Below are the code and all the weights of a small trained network. Each question names an input and a class and asks about switching units off, where a switched-off unit gives its printed mean instead of its output.

import numpy as np


def w(rows, s, z=0):
    codes = np.array(rows[::2]) - 128.0
    scale = np.full(codes.shape[1], s)
    scale[-1] = z or s
    return codes * scale


def norm(h):
    return h / np.sqrt((h * h).mean(-1, keepdims=True) + 1e-5)


def f(y):
    return y / 2 * (1 + np.tanh(0.7978845608 * (y + 0.044715 * y**3)))


def log_softmax(a):
    a = a - a.max(-1, keepdims=True)
    return a - np.log(np.exp(a).sum(-1, keepdims=True))


def net(x, mask):
    res = np.array(x, float).reshape(1, 8) / 4 @ E
    u = 0
    for l in range(3):
        y = f(norm(res) @ A[l][:, :-1].T + A[l][:, -1])
        res = res + np.where(mask[u : u + 10], y, B[l][:, -1]) @ B[l][:, :-1]
        u += 10
    return log_softmax(norm(res)[-1] @ U[:, :-1].T + U[:, -1])


A, B = {}, {}
E = w([
[129,127,132,124,127,127,128,133,129],'x0',
[128,127,130,125,126,128,127,129,130],'x1',
[128,127,126,129,128,127,127,130,128],'x2',
[184,48,103,141,139,142,76,97,186],'x3',
[99,118,133,138,114,202,189,114,188],'x4',
[208,102,122,128,129,111,215,132,99],'x5',
[57,17,252,138,53,34,159,45,128],'x6',
[180,161,202,214,31,221,91,94,60],'x7',
],0.004)
A[0] = w([
[85,96,113,173,122,236,221,141,205,46],'L0N1',
[32,168,120,166,107,138,2,146,184,6],'L0N2',
[217,26,53,154,109,145,75,84,194,32],'L0N3',
[251,108,102,168,107,87,236,152,107,7],'L0N4',
[172,171,148,215,125,178,92,86,71,19],'L0N5',
[80,218,117,135,111,109,205,122,77,23],'L0N6',
[169,184,49,113,139,174,113,158,131,10],'L0N7',
[100,138,32,160,194,50,153,124,169,4],'L0N8',
[70,199,109,143,104,116,198,140,59,19],'L0N9',
[177,117,99,167,147,31,46,171,47,5],'L0N10',
],0.0066,0.0022)
B[0] = w([
[150,195,117,70,93,58,95,69,92,216],'L0N1',
[159,91,132,83,207,170,180,74,57,216],'L0N2',
[107,191,220,125,180,117,110,207,114,252],'L0N3',
[100,84,113,89,195,195,125,56,76,216],'L0N4',
[133,94,124,67,91,151,167,165,197,227],'L0N5',
[129,136,177,122,172,125,70,159,146,169],'L0N6',
[122,104,131,248,126,101,131,78,169,243],'L0N7',
[149,97,150,93,76,173,158,153,168,236],'L0N8',
[132,143,186,118,169,126,90,156,147,168],'L0N9',
[118,206,121,78,83,106,99,58,149,203],'L0N10',
],0.014,0.0032)
A[1] = w([
[105,148,66,133,132,133,106,152,113,108],'L1N1',
[72,105,22,77,152,70,137,204,141,45],'L1N2',
[97,105,72,105,188,164,136,123,29,48],'L1N3',
[159,211,78,97,75,73,129,115,67,5],'L1N4',
[143,143,127,167,32,211,91,170,56,67],'L1N5',
[160,90,123,85,58,157,176,190,142,42],'L1N6',
[140,152,150,132,160,92,87,226,68,70],'L1N7',
[117,175,84,99,91,103,81,107,116,39],'L1N8',
[74,58,155,218,87,39,164,103,95,75],'L1N9',
[145,176,12,203,136,158,133,189,95,47],'L1N10',
],0.011,0.002)
B[1] = w([
[157,121,143,118,139,182,95,118,154,95],'L1N1',
[221,133,124,64,84,195,114,165,114,170],'L1N2',
[130,79,109,122,182,183,178,76,81,244],'L1N3',
[76,162,115,112,76,94,131,72,156,197],'L1N4',
[205,113,93,48,134,115,102,177,137,147],'L1N5',
[83,103,91,123,107,112,205,173,155,253],'L1N6',
[94,156,175,146,175,128,131,180,165,214],'L1N7',
[124,182,110,107,110,105,164,109,105,176],'L1N8',
[174,155,85,248,144,154,106,118,164,251],'L1N9',
[185,141,115,208,128,123,98,112,109,184],'L1N10',
],0.014,0.0033)
A[2] = w([
[126,36,201,147,75,71,99,104,84,58],'L2N1',
[133,68,98,124,134,68,92,134,106,4],'L2N2',
[86,109,119,185,50,78,113,166,119,26],'L2N3',
[93,103,128,166,70,130,68,168,45,51],'L2N4',
[106,58,62,89,79,113,107,222,82,46],'L2N5',
[80,73,128,162,65,116,54,144,52,26],'L2N6',
[88,140,107,174,158,79,96,115,71,27],'L2N7',
[101,115,120,153,79,134,77,160,50,24],'L2N8',
[113,101,80,130,111,112,64,159,88,67],'L2N9',
[119,110,8,254,95,132,18,166,67,56],'L2N10',
],0.008,0.0019)
B[2] = w([
[172,215,44,110,207,187,115,147,144,104],'L2N1',
[167,204,138,82,218,208,170,104,199,93],'L2N2',
[138,117,123,126,170,142,116,101,119,128],'L2N3',
[182,161,128,115,124,129,154,134,125,93],'L2N4',
[120,95,117,122,94,131,143,145,214,171],'L2N5',
[190,144,174,96,98,167,104,101,136,94],'L2N6',
[186,154,119,88,115,174,153,139,185,141],'L2N7',
[216,177,165,94,172,150,163,104,173,90],'L2N8',
[167,192,152,77,189,189,151,93,249,93],'L2N9',
[128,139,108,212,116,116,150,112,178,255],'L2N10',
],0.013,0.004)
U = w([
[190,131,93,254,122,128,107,105,161,119],'0',
[161,64,87,51,52,152,175,213,180,104],'1',
[132,68,111,95,205,186,141,59,40,96],'2',
[99,176,231,127,185,105,71,215,127,91],'3',
[71,118,128,135,110,101,155,116,137,254],'4',
[104,205,103,72,57,70,106,63,111,80],'5',
],0.0083,0.0068)

Each question gives the input, the list of numbers given to net, and the class t.
The units are the neurons (one row each of A and B). Each row of codes is followed by its name. A weight is (code - 128) times the scale printed after its matrix; where a second scale follows, it is the last column's (A, B and U).
mask holds one flag per neuron, layer by layer. A switched-off neuron (its flag False) gives its mean, the last column of its row in B, instead of its output. The means were averaged over made-up inputs and are rounded, as every weight is.
A unit's drop is (log p(t) with every unit on - log p(t) with that unit switched off) / (log p(t) with every unit on - log p(t) with every unit switched off).
The circuit of an input: a set's keep is (log p(t) with only the set's units on - log p(t) with every unit switched off) / (log p(t) with every unit on - log p(t) with every unit switched off). Starting from the 12 units with the biggest drops (on a tie, the unit counted first), units are removed one at a time, each time the one whose removal leaves the highest keep (on an exact tie, the one counted first), for as long as the keep stays at least 0.8.
circuit, biggest first: the units of the circuit, biggest drop first
most important unit: the unit with the biggest drop
k most important neurons: the k neurons with the biggest drops, biggest first
top k neurons in layer l: the k neurons of layer l with the biggest drops, biggest first
input [-7,-3,-4,3,-8,-3,3,-4], class 5: circuit, biggest first => (L0N10)
input [1,-8,4,-1,-8,-3,6,6], class 5: top 4 neurons in layer 0 => (L0N10; L0N7; L0N8; L0N5)
input [7,4,-2,-1,-4,6,-8,-8], class 0: 3 most important neurons => (L0N7; L1N10; L0N5)
input [8,-7,-6,7,7,5,-6,-3], class 3: 2 most important neurons => (L0N3; L0N10)
input [-3,-8,6,1,-4,8,3,8], class 1: 2 most important neurons => (L0N5; L0N2)
input [-2,-4,-3,0,-8,-2,5,-5], class 5: 3 most important neurons => (L0N10; L0N7; L0N5)
input [-2,5,-6,-3,6,-2,3,-6], class 1: circuit, biggest first => (L0N7; L1N2)
input [-3,-3,-5,7,2,7,4,7], class 1: circuit, biggest first => (L0N7; L1N5)
input [1,4,0,5,5,6,-1,-7], class 1: 2 most important neurons => (L0N8; L0N2)
input [8,1,-3,-6,-8,-7,3,7], class 5: top 4 neurons in layer 0 => (L0N10; L0N8; L0N3; L0N4)
input [6,0,-2,6,-1,8,-2,-6], class 2: top 2 neurons in layer 0 => (L0N4; L0N5)
input [-2,-7,-6,-5,8,-2,3,4], class 5: 2 most important neurons => (L0N1; L0N3)
input [7,0,-1,-3,-1,8,7,-5], class 2: 3 most important neurons => (L0N4; L0N7; L1N3)
input [7,0,-1,2,-8,3,-4,-8], class 1: circuit, biggest first => (L0N8)
input [-2,2,5,6,-4,2,6,-8], class 1: top 2 neurons in layer 0 => (L0N7; L0N8)
input [-1,7,-7,-3,8,-1,-7,5], class 5: 2 most important neurons => (L0N1; L1N9)
input [7,-7,-7,-8,7,-4,1,7], class 3: circuit, biggest first => (L0N9; L0N6)
input [8,4,8,-8,6,3,1,-4], class 3: 2 most important neurons => (L0N6; L0N9)
input [-7,1,4,-1,7,7,-6,-4], class 2: 2 most important neurons => (L0N4; L0N10)
input [3,2,3,-8,-4,-1,7,0], class 3: most important unit => L1N7
input [-3,1,4,1,8,7,-2,-3], class 5: 4 most important neurons => (L0N1; L1N4; L0N2; L1N8)
input [-8,7,2,-8,-4,-8,-8,1], class 0: top 4 neurons in layer 0 => (L0N7; L0N4; L0N3; L0N1)
input [-8,1,7,-8,-4,-4,8,8], class 0: 3 most important neurons => (L0N3; L1N9; L0N8)
input [7,-8,3,4,0,-7,8,-8], class 0: 3 most important neurons => (L1N9; L0N5; L0N4)
input [2,-3,4,-2,6,-6,-8,-5], class 0: circuit, biggest first => (L0N7; L1N10)
input [0,-7,5,3,-7,0,-6,-4], class 5: top 2 neurons in layer 1 => (L1N9; L1N8)
